Here is a tiny trained network, its code and every weight. The questions are about switching its units off for an input and a target symbol, where a switched-off unit gives its printed mean instead of its output.

import numpy as np


def w(rows, s, z=0):
    codes = np.array(rows[::2]) - 128.0
    scale = np.full(codes.shape[1], s)
    scale[-1] = z or s
    return codes * scale


def norm(h):
    return h / np.sqrt((h * h).mean(-1, keepdims=True) + 1e-5)


def f(y):
    return y / 2 * (1 + np.tanh(0.7978845608 * (y + 0.044715 * y**3)))


def softmax(a):
    e = np.exp(a - a.max(-1, keepdims=True))
    return e / e.sum(-1, keepdims=True)


def log_softmax(a):
    a = a - a.max(-1, keepdims=True)
    return a - np.log(np.exp(a).sum(-1, keepdims=True))


def net(x, mask):
    ids = ['Παβγζθλμστφψω'.index(c) for c in x.split()]
    T = len(ids)
    res = E[ids] + P[:T]
    u = 0
    for l in range(2):
        r = norm(res)
        for j in range(3):
            rows = slice(2 * j, 2 * j + 2)
            q, k, v = (r @ M[l][rows].T for M in (Q, K, V))
            z = softmax(np.where(np.tri(T) > 0, q @ k.T / 2**0.5, -1e9)) @ v
            o = O[l][rows]
            res = res + np.where(mask[u + j], z, o[:, -1]) @ o[:, :-1]
        u += 3
        y = f(norm(res) @ A[l][:, :-1].T + A[l][:, -1])
        res = res + np.where(mask[u : u + 4], y, B[l][:, -1]) @ B[l][:, :-1]
        u += 4
    return log_softmax(norm(res)[-1] @ U[:, :-1].T + U[:, -1])


Q, K, V, O, A, B = {}, {}, {}, {}, {}, {}
E = w([
[105,181,58,49],'Π',
[113,93,67,40],'α',
[10,112,215,145],'β',
[60,113,158,145],'γ',
[108,173,70,154],'ζ',
[73,192,169,154],'θ',
[94,155,136,84],'λ',
[91,217,98,83],'μ',
[127,131,48,111],'σ',
[75,111,127,243],'τ',
[143,206,35,65],'φ',
[163,120,58,75],'ψ',
[83,69,46,133],'ω',
],0.014)
P = w([
[134,89,179,147],'0',
[151,144,57,161],'1',
[5,149,104,82],'2',
[144,114,64,175],'3',
[8,148,105,81],'4',
[148,110,63,177],'5',
[7,149,105,80],'6',
[149,107,62,174],'7',
[9,149,107,80],'8',
[147,108,65,175],'9',
],0.021)
Q[0] = w([
[35,110,97,81],'0.h0',
[150,86,173,248],'0.h0',
[52,76,150,123],'0.h1',
[77,65,85,103],'0.h1',
[113,205,166,24],'0.h2',
[92,123,189,155],'0.h2',
],0.015)
K[0] = w([
[25,98,159,48],'0.h0',
[153,32,166,183],'0.h0',
[43,127,117,90],'0.h1',
[45,183,73,91],'0.h1',
[7,113,126,92],'0.h2',
[102,137,106,174],'0.h2',
],0.015)
V[0] = w([
[148,98,142,184],'0.h0',
[125,69,160,181],'0.h0',
[255,77,132,223],'0.h1',
[167,107,212,76],'0.h1',
[156,149,196,117],'0.h2',
[62,156,125,154],'0.h2',
],0.0073)
O[0] = w([
[154,135,50,58,105],'0.h0',
[185,136,82,60,122],'0.h0',
[101,31,157,132,2],'0.h1',
[156,40,54,97,70],'0.h1',
[144,2,135,230,85],'0.h2',
[212,159,41,27,162],'0.h2',
],0.0062,0.01)
A[0] = w([
[106,211,247,111,118],'0.n0',
[92,100,10,191,106],'0.n1',
[125,140,78,71,253],'0.n2',
[13,116,230,2,98],'0.n3',
],0.0081,0.0049)
B[0] = w([
[213,235,89,137,161],'0.n0',
[109,217,235,92,203],'0.n1',
[130,132,85,255,254],'0.n2',
[19,192,142,13,192],'0.n3',
],0.011,0.0073)
Q[1] = w([
[175,87,170,113],'1.h0',
[169,145,134,195],'1.h0',
[104,110,135,2],'1.h1',
[147,163,100,50],'1.h1',
[19,113,169,9],'1.h2',
[149,126,111,10],'1.h2',
],0.017)
K[1] = w([
[166,46,169,132],'1.h0',
[153,120,83,189],'1.h0',
[32,185,133,135],'1.h1',
[103,172,84,108],'1.h1',
[61,252,93,62],'1.h2',
[92,211,69,154],'1.h2',
],0.018)
V[1] = w([
[228,194,141,95],'1.h0',
[232,60,113,165],'1.h0',
[186,84,164,90],'1.h1',
[40,170,79,102],'1.h1',
[132,198,222,110],'1.h2',
[114,138,152,9],'1.h2',
],0.012)
O[1] = w([
[175,76,80,60,132],'1.h0',
[196,236,118,214,4],'1.h0',
[43,214,107,2,75],'1.h1',
[244,28,131,144,184],'1.h1',
[128,224,217,229,134],'1.h2',
[211,211,153,127,140],'1.h2',
],0.0089,0.013)
A[1] = w([
[136,97,33,142,2],'1.n0',
[150,35,51,44,186],'1.n1',
[78,150,90,84,132],'1.n2',
[132,2,156,58,101],'1.n3',
],0.013,0.0085)
B[1] = w([
[122,201,29,193,138],'1.n0',
[149,102,227,116,254],'1.n1',
[194,129,100,154,228],'1.n2',
[113,172,7,137,177],'1.n3',
],0.015,0.0086)
U = w([
[177,180,121,22,146],'Π',
[198,53,38,128,58],'α',
[138,59,92,18,124],'β',
[109,15,188,232,41],'γ',
[27,112,246,193,148],'ζ',
[73,179,17,74,71],'θ',
[38,133,209,38,238],'λ',
[74,154,40,226,26],'μ',
[181,173,173,213,133],'σ',
[135,72,249,100,255],'τ',
[33,9,107,132,99],'φ',
[98,247,171,127,145],'ψ',
[178,200,30,98,89],'ω',
],0.017,0.0059)

Each question gives the input, a string of symbols that net reads in full, and the target symbol t.
The units are the heads (2 rows each of Q, K, V and O) and the neurons (one row each of A and B). Each row of codes is followed by its name. A weight is (code - 128) times the scale printed after its matrix; where a second scale follows, it is the last column's (O, A, B and U).
mask holds one flag per unit, layer by layer, with each layer's heads first. A switched-off unit (its flag False) gives its mean, the last column of its rows in O or B, instead of its output. The means were averaged over made-up inputs and are rounded, as every weight is.
A unit's drop is (log p(t) with every unit on - log p(t) with that unit switched off) / (log p(t) with every unit on - log p(t) with every unit switched off).
The circuit of an input: a set's keep is (log p(t) with only the set's units on - log p(t) with every unit switched off) / (log p(t) with every unit on - log p(t) with every unit switched off). Starting from the 12 units with the biggest drops (on a tie, the unit counted first), units are removed one at a time, each time the one whose removal leaves the highest keep (on an exact tie, the one counted first), for as long as the keep stays at least 0.8.
units of the circuit, in order: the units of the circuit, biggest drop first
top k neurons: the k neurons with the biggest drops, biggest first
heads that matter: for each layer, one digit per head in row order, 1 if its drop is at least 0.15 and else 0, layers parted by /
input α ω ψ τ, target τ: top 3 neurons => [1.n1 0.n1 0.n3]
input σ μ ω γ β ζ, target β: heads that matter => 110 / 011
input γ α Π ω, target ω: units of the circuit, in order => [0.h1 0.n1 0.h0]
input α β α ζ, target τ: units of the circuit, in order => [1.h2 0.n1 0.h1 1.n1]
input Π ζ ζ Π ζ θ α Π ζ, target μ: units of the circuit, in order => [1.n1 1.h1 0.h0]
input θ ζ φ ω γ σ, target ψ: top 3 neurons => [0.n2 0.n1 0.n3]
input θ Π ζ ζ β ψ ψ, target α: top 3 neurons => [1.n3 1.n0 1.n1]
input ψ β φ β ζ β τ β, target λ: units of the circuit, in order => [1.h1 0.h1]
input τ β α ζ φ ω ω λ ζ β, target θ: heads that matter => 010 / 010
input ψ φ ζ Π β λ, target λ: top 2 neurons => [0.n1 0.n2]
input φ ζ φ σ, target ζ: heads that matter => 101 / 000
input μ β γ α ψ Π, target μ: units of the circuit, in order => [0.h2 1.n1 1.h2 0.h0]
input ζ ζ μ γ μ α ω σ τ Π, target φ: top neuron => [0.n3]
input φ ζ β ζ ω ζ ζ, target μ: units of the circuit, in order => [1.n1 1.h2 1.h1]
input τ ψ λ τ, target θ: top 3 neurons => [0.n2 1.n1 0.n1]
input ζ μ τ λ β ω ζ β, target φ: heads that matter => 100 / 001
input ζ θ ψ β ψ θ ζ λ β Π, target φ: heads that matter => 110 / 001
input ζ β α μ α β ω ψ, target φ: top 2 neurons => [0.n3 1.n1]
input α ψ λ Π θ, target ψ: units of the circuit, in order => [1.h2 1.n1]
input τ β γ β θ ζ α β α, target β: top 2 neurons => [1.n3 1.n1]
input θ τ ω φ θ Π, target ψ: top 3 neurons => [0.n2 0.n1 0.n3]
input α Π γ ω Π, target τ: top 3 neurons => [0.n1 1.n1 0.n3]
input φ μ β θ ψ β, target ζ: top 2 neurons => [0.n3 0.n2]
